[128 = 0]
[131 130  86  53 144  80 109 171 161 112 132 103 153 147 137  55 150 129
 117 136 168 109 133 143 146 152 131 125 150 120 102 140 100 123 136  41
  95  86 139 118  97 107 103 182  61 120 144 109 119 134  79 114 155  44
 146 173 122 138 146 117] => <18> > <52>
[132 154  97  89 124 150 101 218 158  74 135 116 161 124 174 184 159 155
  96 161 157 114 122 182 127 105 131 116 217 170 101 158  92 136 126  29
 129 118 114 117 142 107 123 145 148 116 145  98 112 124 156  90  78 112
 176 193  81 155 104 111] => <21> > <54>
[139 139  91  28 116 100 105 177 134 120 119 105 162 144 158  57 160 129
 124 158 162 107 132 127 145 159 155   4 140 137  98 153 112 104 131  68
 107  85 141 109 123 122  96 177 107 146 149  79 123 131  78 128  85  81
 108 170 109 134 124 105] => <18> > <52>
[131 133 123  77 111  93 112 177 117 107 113 101 156 141 151 115 164 128
 128 151 166  91 133 140 134 153 179  94 161 133 121 153 103 127 143  91
  91 118 125 135  88 123 103 185 135 128 147 100 113 126 133 106  74  82
 117 163 112 127 152 129] => <18> > <52>
[145 136 112  59 105  98 109 195 148  94 107 103 164 142 154 110 158 129
 138 178 163 107 155 140 140 155 176 102 156 155  95 156 110 100 124  85
  98 118 115 124 104 130 107 147 129 130 132  78 127 128  99 109  46  87
 127 181 102 133 127 111] => <18> > <55>
[144 136  90  92 124  95 104 185 122 113 126 118 174 160 140 104 179 124
 131 156 162 102 130 142 152 134 171 101 178 128 107 132 103 136 142  97
 104 111 136 130  74 132 111 164 109 124 143  95 121 126 131 122 104  45
 114 163 103 129 136 109] => <18> > <52>
[122 120  85  42 141 157 122 146 144 117 139 137 140 115 165  83 153 139
 112 188 153 125 129 149  97 143 115 138 177 167  91 141 149 113 151  92
 132  93 112 121 137 115  99 136 187 147 116 100 142 114  85 115  47 215
 137 145  91 155  78 120] => <21> > <45>
[128 146 112  91 147 166 109 200 137  90 145 136 153 125 166 178 153 144
  92 180 161 112 118 165 122  96 113 127 219 154  97 144 122 128 154  42
 125 101 118 130 123 102 130 122 158 120 132 106 124 117 139 101  70 155
 175 176  82 152  97 112] => <21> > <45>
[133 136  91  75 143  82 113 195 160 115 112 111 151 143 139  97 152 120
 124 151 171 106 135 132 137 138 143 103 155 131  94 122 112 116 143  68
  90  98 129 133  73 119 112 152  66 111 138  81 121 137  96 115 107  66
 141 159 116 132 135 118] => <18> > <55>
[149 149 132  82 104  99 118 199 136  92 112 111 148 140 144 179 151 121
 137 151 156 101 146 129 132 134 179  86 155 147 112 150 113 102 123  88
 104 130 114 126  91 140 113 137 141 128 146  90 125 128 136 101  41  85
 132 185 103 130 150 115] => <18> > <55>
[124 146  91  66 116 161 105 173 144 101 141 130 150 119 187 113 153 149
 107 172 158 122 124 172 106 129 120 140 188 171 107 151 114 133 137  63
 135  94 115 106 162 108 108 153 155 140 131 104 130 120 131 102  65 196
 142 170  97 160  86 114] => <21> > <54>
[131 141 100  41 127 158 118 193 150  98 139 123 139 105 176 149 147 151
 105 180 153 126 130 171 104 119 119 125 172 182 100 173 119 111 147  54
 140  89 107 120 171 120 103 132 189 135 143  97 132 118 112 109  10 226
 148 176  81 153  87 118] => <21> > <45>
[136 144 126  74 103 108 114 167 124 116 120 115 145 144 155 114 150 127
 130 140 149 106 133 130 127 148 158 112 131 132 114 154 113 118 125  87
 109 104 135 115 120 132 104 174 121 138 143 116 123 132 111 115  76 109
 112 169 118 126 141 117] => <18> > <52>
[122 125  98 104 173 159 114 170 104  85 136 132 158 126 152 137 190 126
 104 215 179 102 120 133 134 123 140 102 231 150  87 107 165 118 184  88
  98 119 102 140  71  97 134 104 191 133 114  82 132 102 129 105  61 127
 162 153  73 149  87 116] => <21> > <45>
[124 135 110 131 141 175 120 161 124 105 144 143 141 115 164 167 151 141
 107 163 143 122 123 160 113 103 117 130 199 160 119 123 142 144 154 104
 136 122 107 128 134 108 130 119 176 114 122 111 128 121 161 108  81 199
 154 144  98 143  90 124] => <21> > <45>
[143 140 106  99 122  89 103 214 132  89 113 102 176 141 159 155 181 129
 130 165 167  97 144 153 145 128 186  79 188 145 112 153  87 127 140  85
 101 127 126 127  80 134 111 168 129 107 150  80 119 121 162  99  73  51
 131 181  94 124 138 120] => <18> > <55>
[116 121  97  61 144 152 127 124 147 122 128 146 131 121 158  81 135 138
 113 179 142 128 124 143  92 140 110 154 184 165 100 126 157 117 141 110
 134  97 105 124 130 106 106 116 181 140 113 106 147 121  94 116  68 209
 139 138  96 147  75 120] => <21> > <45>
[128 136  92  52 126 150 113 198 157  98 136 130 153 114 168 153 142 158
  97 163 141 125 130 172 110 117 113 139 192 169 105 172 106 126 136  41
 147  92 115 116 161 118 114 146 166 116 143 121 122 122 120 104  70 178
 160 190  91 149  97 106] => <21> > <45>
[139 141 115  87 120 108 116 178 147  98 113 115 155 142 144 121 141 134
 130 158 149 117 148 142 135 137 152 112 160 148 104 133 121 109 124  97
 107 123 118 125 106 124 123 128 122 133 129  95 128 129 130 109  90  75
 140 169 114 131 123 105] => <18> > <55>
[126 149 107 115 108 165 115 172 148 108 136 126 153 117 189 155 161 141
 119 163 148 131 138 164 104 114 133 118 179 176 112 156 115 137 140 110
 146 117 116 109 163 122 112 141 177 146 129  92 129 125 155 107  43 205
 131 153  97 140  90 113] => <21> > <54>
